Below is a small trained network, with its code and all its weights. Each question gives an input and a class and asks what happens when units are switched off, that is, made to give their printed mean instead of their output.

import numpy as np


def w(rows, s, z=0):
    codes = np.array(rows[::2]) - 128.0
    scale = np.full(codes.shape[1], s)
    scale[-1] = z or s
    return codes * scale


def norm(h):
    return h / np.sqrt((h * h).mean(-1, keepdims=True) + 1e-5)


def f(y):
    return y / 2 * (1 + np.tanh(0.7978845608 * (y + 0.044715 * y**3)))


def log_softmax(a):
    a = a - a.max(-1, keepdims=True)
    return a - np.log(np.exp(a).sum(-1, keepdims=True))


def net(x, mask):
    res = np.array(x, float).reshape(1, 6) / 4 @ E
    u = 0
    for l in range(2):
        y = f(norm(res) @ A[l][:, :-1].T + A[l][:, -1])
        res = res + np.where(mask[u : u + 5], y, B[l][:, -1]) @ B[l][:, :-1]
        u += 5
    return log_softmax(norm(res)[-1] @ U[:, :-1].T + U[:, -1])


A, B = {}, {}
E = w([
[133,205,122,126,171,190],'x0',
[136,113,107,109,121,99],'x1',
[148,2,128,161,85,113],'x2',
[44,190,148,92,127,69],'x3',
[36,165,90,40,130,26],'x4',
[87,160,238,121,91,158],'x5',
],0.0087)
A[0] = w([
[199,122,143,194,208,207,38],'L0N0',
[97,167,140,125,85,45,85],'L0N1',
[206,151,99,152,152,207,26],'L0N2',
[85,222,67,50,185,76,58],'L0N3',
[94,173,254,110,108,152,2],'L0N4',
],0.0098,0.0047)
B[0] = w([
[164,179,30,163,99,185,224],'L0N0',
[181,156,114,153,205,166,177],'L0N1',
[190,171,129,193,115,255,193],'L0N2',
[123,251,22,161,140,37,253],'L0N3',
[53,65,197,166,184,156,180],'L0N4',
],0.0091,0.0068)
A[1] = w([
[68,154,232,182,195,155,25],'L1N0',
[225,174,128,142,144,189,54],'L1N1',
[77,195,89,95,25,142,160],'L1N2',
[186,2,50,143,136,56,175],'L1N3',
[212,194,124,106,93,237,3],'L1N4',
],0.0065,0.003)
B[1] = w([
[99,81,199,93,119,136,163],'L1N0',
[159,141,79,174,89,144,195],'L1N1',
[156,125,129,142,201,66,169],'L1N2',
[147,65,155,1,75,109,253],'L1N3',
[153,86,105,172,24,178,203],'L1N4',
],0.0096,0.0042)
U = w([
[153,19,113,54,80,78,16],'0',
[186,139,76,185,96,254,236],'1',
[90,247,60,101,176,42,250],'2',
[31,122,238,131,156,163,17],'3',
],0.016,0.0018)

Each question gives the input, the list of numbers given to net, and the class t.
The units are the neurons (one row each of A and B). Each row of codes is followed by its name. A weight is (code - 128) times the scale printed after its matrix; where a second scale follows, it is the last column's (A, B and U).
mask holds one flag per neuron, layer by layer. A switched-off neuron (its flag False) gives its mean, the last column of its row in B, instead of its output. The means were averaged over made-up inputs and are rounded, as every weight is.
A unit's drop is (log p(t) with every unit on - log p(t) with that unit switched off) / (log p(t) with every unit on - log p(t) with every unit switched off).
most important unit: the unit with the biggest drop
top k neurons: the k neurons with the biggest drops, biggest first
drop when u is switched off: that unit's drop, to one decimal
input [7,3,3,-1,-2,7], class 3: most important unit : L0N4
input [4,-4,7,3,-1,-5], class 0: top 2 neurons : (L1N3, L0N2)
input [-6,-7,3,4,-7,2], class 3: top 2 neurons : (L0N2, L0N3)
input [-6,-3,-1,8,3,7], class 3: top 3 neurons : (L0N4, L1N0, L0N0)
input [-5,-8,4,-7,2,7], class 3: top 2 neurons : (L0N3, L0N0)
input [-4,0,1,4,-6,-6], class 0: top 2 neurons : (L1N3, L0N1)
input [-6,-5,3,1,6,-3], class 0: top 3 neurons : (L1N3, L0N3, L0N0)
input [6,-8,-2,-1,4,6], class 3: top 2 neurons : (L0N4, L1N0)
input [-1,-5,5,-5,1,4], class 0: drop when L0N2 is switched off : 0.5
input [-2,0,-4,4,-3,2], class 3: drop when L0N4 is switched off : 0.1
input [6,4,0,-3,1,7], class 3: drop when L0N4 is switched off : 0.2
